(in the rows, 128 means zero)
Rows, each with its class:
[130 137 137 141 125 134 136 106 107 119 120 135 124 139 123 120 140 133
 108 142 124 130 126 129 127 121 131 133 132 132 118 131 138 137 125 123
 123 128 134 112 133 131 130 132 137 141 148 125 118 126 128 143 131 123
 120 135 129 134 121 127 130 126 131 129 132 113 127 109 145 162 147 132
 128 124 132 135 134 131 123 130 140 134 154 128 113 151 143 126 115 124
 120 129 139 122 114 111 132 132 128 125 131 132 122 147 115 125 132 129
 126 129 143 131 120 124 114 125 143 133 125 127 120 118 125 127 127 131
 129 124 122 134 137 132 128 131 135 129 118 126 141 128 153 157 127 132
 119 156 120 122 129 129 130 118 175 131 110 130 136 118 131 119 116 123
 126 130 133 114 128 123 136 119 119 128 127 125 145 116 122 128 123 132
 100 118 122 128 115 127 125 132 130 126 129 124 144 125 121 133 131 111
 129 127 132 127 130 123 123 128 125 122 134 124 137]
Bf
[130 124  99 124 131  99 103 138 166 140 135 119 146 110 118 133 137 113
 132 139 155 128 140 119 140 128 108 125 129 122 142 124 136 128 156 133
 123 123 127 104 133 123 140 125 112  97 145 135 119 139 121 126 133 127
 130 125 131 129 106 123 122 125 117 134 126 146 121 138 101 120 138 131
 133 133 137 130 114 119 121 126 120 113 101 126 180 100 121 124 117 127
 124 138 101 131 127 188 140 139 136  88 129 121 131 145 172 126 103 120
 130 126 118 120 126 140 130 129  97 111 134 126 106 136 135 146 123 127
 127 141 120 124 119 128 115 142 119 140 148 135 127 122  99 107 129 141
 123 125 125 122 120 134  86 128   7 122 108 114 125 150 112 128 127 144
 141 129 116 161 133 133 102 130 129 141 128 126 126 137 133 117 143 136
 139 135 109 122 118 140 187 150 122 117 120 135 121 123 132 135 126 149
 110 127 129 112 136 137 128 135 127 138 168 139 151]
ch
[113 139 136 133 127 130 138 131 130 119 126 126 123 133 122 148 112 137
 153 132 126 109 124 122 125 140 117 124 128 115 172 120 122 129 116 133
 134 117 133 126 138 120 120 123 123 115 111 137 150 129 111 117 112 129
 138 136 133 103 153 126 116 126 129 156 117 129 129 119 106  92 119 128
 123 135 134 118 126 121 134 134 122 132 120 130  88 121 111 138 139 133
 135 124 127 124 134 156 139 128 138 127 132 150 124 122 122 125 136 128
 110 129 118 130 142 135 135 123 127 138 136 105 133 131 109 117 135 109
 125 104 126 146 116 115 128 123 131 143 132 131 126 135 131 119 136 133
 142 113 134 127 124 116 180 131  61 117 210 126 115 120 139 138 138 121
 131 125 117 129 119 114 118 122 132 124 126 129 143 132 118 124 127 116
 149 126 114 118 119 134  92 115 116  82 145 126 143 111 118 118 127 111
 128 131 123 137 106  96 131 118 114 138 106 104 139]
bs
[133 138 158 145 112  92 140 125 103 146 157 154 130 118 144  95 121  89
 103 149 173 148 138 137 148 139 141 134 125 145  47 121 133 118 142 114
 110 134 142 115 106 128 124 125 142 212 133 117 150 134 147 108 135 116
 136 141 125 178  77 132 124 139 137 129 178 118 117 124 175 160 130 107
 116 129 129 122 133 125 136  90 140 106  93 126 130 117 130 138 172 119
 112 135  81 151 145 140 103 131 141 159 115 118 110 163 124 129 138 134
 167 126 139 141 115 155 130 123 175 124  99 168  82 129 131 167 140 140
 121 123 179 118 128 166 115 133 109 114  93 118 112 166  85 147 128 125
 116 105 119 124 127 139  55 129 252 123  27 140 176 142 107 168 153 141
 111 132 145 115 139 130 174 114 116  99 136 120 130  73 102 147 153 156
  84 125 210 138 106  65  95 120  99 210 119 148  87 142 121 139 121 199
 138 161 142 156 128 155 121 122 100 117  85  88 102]
nj
[123  91 116 104 133 140  92 141 158 125 106 109 120 125 128 148 131 141
 119 101 128 146 125 126 116 112 109 110 136 117 177 152 131 111 130 138
 138 133  98 143 135 138 146 134  87  80 110 129 102 137 118 114 156 153
 118 118 133  98 131 115 129 122 120 131 125 167 130 152 106  70 116 150
 129 127 130 131 110 122 116 134 106 127 128 125 155 111 125 120 107 132
 139 124 125 118 134 116 126 126 121  92 125 124 143 117 133 132 116 123
 120 135 101 109 136  98 120 148  83 120 161 116 144 129 162 117 106 116
 134 159  94 130 119 113 125 138 133 126 153 150 129 114 127 104 125 134
 145 149 121 138 130 147 116 128  14 126 139 124 122 145 119 121  92 126
 134 119 122 164 123 138 103 118 131 147 122 143  94 149 183 113 116 124
 140 139  71 122 146 179 173 147 148  98 123 114 138 131 151 126 125 110
 104 120 115 106 150 158 131 130 169 123 185 157 149]
ch
[123 139 143 136 140 121 127 103 132 131 129 140 137 125 140 134 134 118
 135 115 142 116 123 126 138 141 140 133 122 134 133 114 122 136 115 117
 128 125 162 156 121 113 122 127 161 151 127 134 131 135 139 121 104 113
 137 141 124 121 141 140 132 134 135 123 103 122 130 107 127 142 126 118
 132 126 133 124 139 131 140 112 155 137 140 130  87 119 130 135 157 125
 137 110 128 132 121 134 125 124 127 134 122 148 126 103 128 132 130 134
 127 124 151 138 143 128 105 110 162 129 128 121 126 126  92 121 133 121
 129 113 145 130 133 138 130 117 129 118 132 120 121 138 140 121 125 122
 126 105 137 123 126 106 144 132 168 129 154 136 128 118 141 138 134 123
 136 126 118 130 131 116 115 120 122 117 152 118 120 138 108 125 142 115
 156 125 117 109 117  86  85 119 125 115 136 140 140 147 115 118 126 128
 139 141 119 131 116 101 122 131 100 122 124 117 112]
ch
[121 132 124 130 124 116 144 138 132 122 128 125 122 123 127 142 112 128
 138 131 132 119 129 119 123 137 118 131 127 115 150 117 134 136 125 133
 128 118 123 122 134 121 125 123 113 102 116 131 144 127 126 120 136 136
 131 132 132 127 128 125 119 122 130 146 140 139 124 136 123  76 122 124
 120 134 125 124 128 122 124 130 119 123 108 133  85 116 105 127 141 124
 136 129 122 128 131 139 132 132 133 125 129 127 126 132 140 126 128 126
 117 131 120 125 132 140 136 135 108 130 134 117 128 131 138 132 124 108
 128 127 121 139 125 121 124 131 124 125 133 130 128 127 108 116 132 128
 135 125 130 127 124 129 134 132  77 125 165 125 125 139 104 148 128 131
 127 123 131 126 120 121 121 126 131 129 115 130 134 123 128 124 131 126
 139 127 124 129 123 145 124 123 122 106 133 119 129 120 122 122 118 130
 125 133 131 129 121 117 128 123 130 131 112 110 144]
bs
[128 151 132 142 131 113 133 111 107 125 127 130 141 132 108 122 142 119
 137 165 139 112 131 114 139 130 140 136 137 135 108 117 130 157 128 114
 116 131 163  91 143 131 130 128 155 123 171 132 124 136 130 156 105 112
 128 135 127 122 114 133 129 115 122 150 115 112 124  91 133 187 166 136
 141 120 140 138 129 132 124 140 146 134 167 132 119 136 149 128 116 131
 104 135 144 121 107 153 160 141 135 101 131 149 121 130 135 120 118 131
 124 124 163 131 124 137 113 114 140 128 117 121 112 124 114 130 131 121
 123 123 125 138 134 144 121 132 129 139 128 127 149 120 150 153 128 139
 114 156 134 112 126 122 118 121 121 134 137 120 132 119 139 104 128 129
 145 137 116 111 127 112 116 130 115 143 128 114 155 129 112 113 121 131
 109 119 106 124 106 130 162 140 132 113 125 132 151 131 116 126 125  94
 128 118 129 122 120 106 130 134  89 131 162 138 154]
ch
[137 125 134 122 115 177 154 137  76 122 126 128 116 161 123 112 141 147
 108 139  75 139 128 144 121 112 133 128 134 146  81 141 129 129 129 132
 128 134  83 114 129 157 120 135 139 145 132 120 123 114 125 146 143 139
 116 111 121 154 127 123 144 133 130 108 143 115 134 154 152 191 132 129
 126 114 121 131 134 132 119 153 113 124 139 128 169 182 155 124  88 136
 113 139 148 133 130  69 118 112 120 169 126 116 127 138 106 128 145 132
 150 131 117 132 103 121 135 135 129 131 127 143 132 125 134 128 143 172
 126 129 119 113 127 130 131 136 126 133 119 126 142 120 129 177 122 124
 117 147 119 135 138 141 151 111 226 136 102 132 122 121 128 104 118 127
 110 143 152  84 123 152 174 143 130 124 104 134 141 119 136 154 118 136
  69 131 194 167 154 139 136 125 136 161 129 122 106 106 145 132 146 122
 136  85 141 124 138 134 119 122 160 135 109 135 114]
tc
[130 119 141 130 130 165 126 126 128 139 158 138 115 149 145 106 131 131
 126 116 118 143 130 130 141 123 135 129 120 136 125 125 120 124 111 124
 137 133 113 172 112 130 119 129 142 153 105 114 124 123 137 111 128 138
 136 140 123 117 140 126 137 131 123 118 107 111 138 146 134 165 103 125
 132 133 142 122 130 133 139 125 132 137 115 122 132 135 136 135 148 125
 121 117 129 129 142 101 109 123 126 147 129 161 131  95 111 130 144 136
 152 125 119 133 138 110 120 131 187 131 130 135 140 130 113 117 135 151
 120 112 134 124 125 130 137 126 125 115 137 121 122 137 134 117 112 130
 140 105 131 141 125 112 165 126 182 124 175 147 137 126 156 127 134 118
 116 115 122 113 124 135 157 139 127 106 142 126 100 127 131 136 144 124
 128 138 144 122 149  93 111 117 121 138 137 131 110 140 144 131 144 133
 135 124 125 130 116 137 118 124 128 123 130 110  95]
jm
[132 129 131 132 130  98 147 135 109 123 121 128 131 104 117 160 114 137
 125  97  99 100 128 141  86 146 125 127 139 108 140 126 127 138 130 133
 124 114 140 106 126 113 119 124 128 138 139 142 150 120 103 148 117 114
 112 126 127 152 152 125 122 129 134 113 148 128 121 134 125  72 127 124
 101 117  86 125 151 128 128 133 124 122 154 131  87 132 102 135 108 114
 157 133 152 107 126 110 135 110 108 166 123  72 127 144 123 132 131 129
 112 126 139 143 122 135 159 111  31 137 122 125 155 117 130 131 127  96
 138 146 120 120 142 130 127 116 117 141  95 129 123 126 137 124 132 110
 123 113 123 127 131 155 106 155 207 140  56 105 111 111  89 150 125 123
 118 139 152 130 137 136  87 103 144 142 122 132 169 149 114 132 104 111
 169 122 151 141 115 157  73 107 149 156 131 125 148 136 104 120 119 138
 132 124 151 135 118 102 121 130 148 134  29 154 135]
ch
[101 108 127 120 131 140 111 125 149 119 108 115 117 135 132 148 128 143
 135 115 130 133 125 119 128 122 122 119 126 115 180 139 126 121 109 131
 139 129 111 139 127 129 138 133  95  96 103 125 120 134 119 114 132 146
 134 125 132  82 141 125 127 128 119 140 109 143 136 133 109  98 121 143
 135 138 142 124 109 122 125 155 114 133 129 131 130 120 117 124 122 134
 128 123 128 112 130 145 135 127 127  89 138 156 138 129 121 130 125 125
 116 126 106 122 141 103 121 141 141 134 143 113 136 110 127 104 119 113
 128 129 104 142 123 113 129 129 142 127 146 134 125 127 158 122 133 123
 152 130 127 130 126 129 170 128  34 121 182 129 102 134 146 119 103 119
 133 124 102 152 124 125 108 135 126 135 134 133 110 139 156 111 117 126
 145 130  72 106 130 155 136 134 136  74 130 120 146 123 139 120 140 101
 113 134 117 126 133 134 135 130 138 132 142 141 139]
ch
[113 128 109 125 118 128 150 163 113 122 126 121 140 144  89 142 135 138
 124 172 103 137 135 122 138 111 118 130 140 128  97 134 141 136 138 130
 122 114  99  66 136 137 145 118 106  94 148 135 137 118 102 157 129 134
 132  90 128 127 100 120 106 118 136 131 138 128 124 120 120 170 158 136
 134 128 131 136 117 123 122 170 108 119 111 124 215 149 144 115  78 130
  96 142 134 123 118 177 144 126 145  99 138 116 117 207 141 119 113 121
 125 132  98 121 110 145 140 120 113 121 129 147 101 136 141 129 144 129
 128 143 109 131 136 126 124 138 138 158 138 131 137 119 132 188 137 141
 122 150 114 123 126 145 147 108  34 127 112 111 120 134 138  81 123 142
 114 147 121 115 121 129 138 143 116 141 104 132 165 123 139 135 105 134
  97 125 149 152 131 165 179 141 120 122 116 132 118  87 146 131 143 115
 119 113 134 141 142 107 139 123 131 150 126 152 153]
Bf

Rows with their classes:
[103 115 117 133 129 108 133 130 139 127 138 126 128 130 121 133 121 116
 113 141 147 103 131 120 100 125 125 128 133 156 123 133 135 129 151 148
 133 117 119 137 140 108 113 118 118 131 133  97 109 115 135 130 125 130
 120 117 114 125 113 120 118 139 128 124 124 124 132 132 149 118 126 155
 123 145 128 129 120 109 139 120 133 120 122 134  90 144 142 124 126 144
 121 158 138 123 127 118 105 131 145 137 139 125 116 131 132 133 134 134
 133 141 119 138 144 136 137 126 126 106 146 123 120 136 127 121 156 136
 138 121 121 141 129 160  93  96 121 126 120 131 145 139 141 127 144 143
 114 156 138 124 141 132 104 137 135 130 127 126 143 115  84 132 127 127
 128 123 132 129 162 133 122 149 108 134 157 119 146 109 125 128 136 135
 105 154 133 148 132 124 131 112 112 128 132 129 118 160 121 135 131 132
 141 129 123 117 105 135 123 125 127 116 111 150 143]
C
[134 101 127 133 143 139 106 123 100 127 125 139 116 131 122 134 116  97
 126 166 159 100 145 123 145 123 122 120 153 151 124 140 128 149 131 137
 136 109 135 138 145 101 125 117 108 125 154 107 114 128 160 111 121 129
 134 121 114 134  93 136  89 126  97 124 158 140 113 108 148 119 147 154
 129 133 113  99 138 108 148 119 155 122 134 136 104 135 122 129 122 133
 121 104 146 127 148 127 108 160 146  95 122 134 133 104 124 120 120 126
 114 122 136 186 128 113 138 162 131 128 145 124 140 126 137 140 142 115
 133  95 102 141 133 169 102  99 145 119 115 133 134 127 147 111 158 107
 116 134 111 128 133 120 114 135 113 126 141 123 154 119 121 146 130  91
 156 125 109 144 113 156 125 133 117 130 159  98 152 129 126 109 168 152
 106 153 113 144 137 114 132 107 112 121 121 128 113 167 102 146 120 137
 131 135 117 129 112 121 140 129 110 106 107  97 141]
C
[144 138 116 143 132 115 125 119 117 137 123 125 142 128 132 134 141 115
 126 133 133 108 137 128 115 129 116 150 120 149 133 142 129 129 130 116
 129 124 109 131 142 118 128 118 129 114 125 111 120 118 146 118 124 111
 135 131 126 127 106 130 112 126 130 132 126 136 121 120 130 118 133 136
 132 113 118 113 139 115 128 131 132 126 127 132 119 133 111 117 129 144
 134 135 132 129 116 137 120 146 145 118 123 138 117 116 118 126 122 131
 128 128 123 159 117 127 134 130 133 127 114 143 116 139 134 127 151 119
 133 116 110 137 143 146 113 122 126 136 124 142 127 126 156 117 140 106
 120 130 119 115 137 119 121 128 112 121 139 118 131 124 117 120 145 118
 132 138 121 144 133 129 131 136 108 114 139 117 147 110 126 125 155 124
 107 133 128 138 133 122 120 122 113 122 131 129 113 172 117 127 136 130
 132 134 123 123 130 129 135 125 121 117 129 123 152]
L
[138 141 124 129 128 106 111 112 124 112 121 119 136 128 119 117 160 136
 116 123 120 139 150 129 100 135 131 133  81 163 122 140 137 120 151 108
 132 140 104 114 126 126 131 131 142 117 126 148 136 136 118 136 119 131
 120 132 132 125 129 141 132 129 123 124 113 124 120 119  94 136  99  98
 124 145 129 120 130 131 104 112 112 156 124 138 153 121 121 125 134 133
 143 134 113 136 115 141 148 105 121 136 114 156 132 120 128 127 113 140
 125 126 131  97 149 135 131 132 129 120  97 123 116 132 137 118 130 129
 120 144 122 116 123 122 115 136 123 123 145 133 123 104 111 126 129 128
 136 129 111 124 131 140 137 128 110 120 124 127 110 134 130 103 140 118
 117 134  99 125 123 142 150 130 127 119 147 128 113 118 124 135 113 122
 138 126 122 140 113 118 127 146 137 137 162 127 146 113 142 124 141 113
 118 124 132 126 128 123 144 126 132 140 131 137 136]
W
[166 151 128 127 139 112 115 126 127 126 129 116 119 128 118 120 139 122
 125 123 127  99 147 129 107 125 140 130  80 150 107 133 141 126 117 107
 140 116 107 115 134 124 130 125 136 114 119 128 133 137 132 114 128 123
 100 125 126 111 117 134 110 140 115 127 108 114 118 117 112 134 106 116
 124 142 133 123 124 123 122 109 118 138 130 146 132 126 134 116 122 140
 144 135 100 145 126 128 137 115 145 135 111 151 136 121 123 132 124 137
 132 120 131  86 157 134 144 116 140 112 121 136 115 147 138 113 162 132
 117 137 116 126 107 143 119 113 134 122 144 127 133 116 125 126 131 135
 124 132 122 113 131 146 120 124 121 124 123 123 128 129 109 114 141  98
 113 117 110 124 132 123 147 126 124 130 152 128 112 120 125 125 128 126
 130 133 132 148 114 130 144 155 127 140 163 130 139 119 130 122 144 136
 122 122 129 107 116 123 143 113 145 142 135 144 138]
W
[129 147 138 117 127 131 175 150 176 135 145 112 118 116 126 128 102 141
 121 110 114 128  92 127 130 119 149 127 129  83 123 110 135 115 101 146
 123 123 136 132 107 156 128 129 142 135 109 123 126 117 123 135 136 120
 126 126 124 110 158 108 144 135 155 134 110 118 150 143 153 132 137 137
 138 115 151 163 119 131 130 147 118 106 127 135 109 134 145 122 128 132
 129 151 125 113 117 119 117 107 130 147 149 118 110 153 121 136 146 120
 147 140 110 102 120 144 124  93 119 138 153 139 120 156 115 120 135 135
 130 130 143 132 120 117 139 130 118 138 120 110 141 143 129 132  91 151
 123 123 158 130 118 148 111 134 174 143 119 133 127 121 121 142 117 142
  97 110 183 111 162  86 116 119 124 145 104 146 106 142 136 148 112 110
 137 119 142 124 120 158 130 146 122 150 112 130 138 126 142 110 135 140
 136 127 127 118 133 135 104 130 149 143 145 163 102]
Z
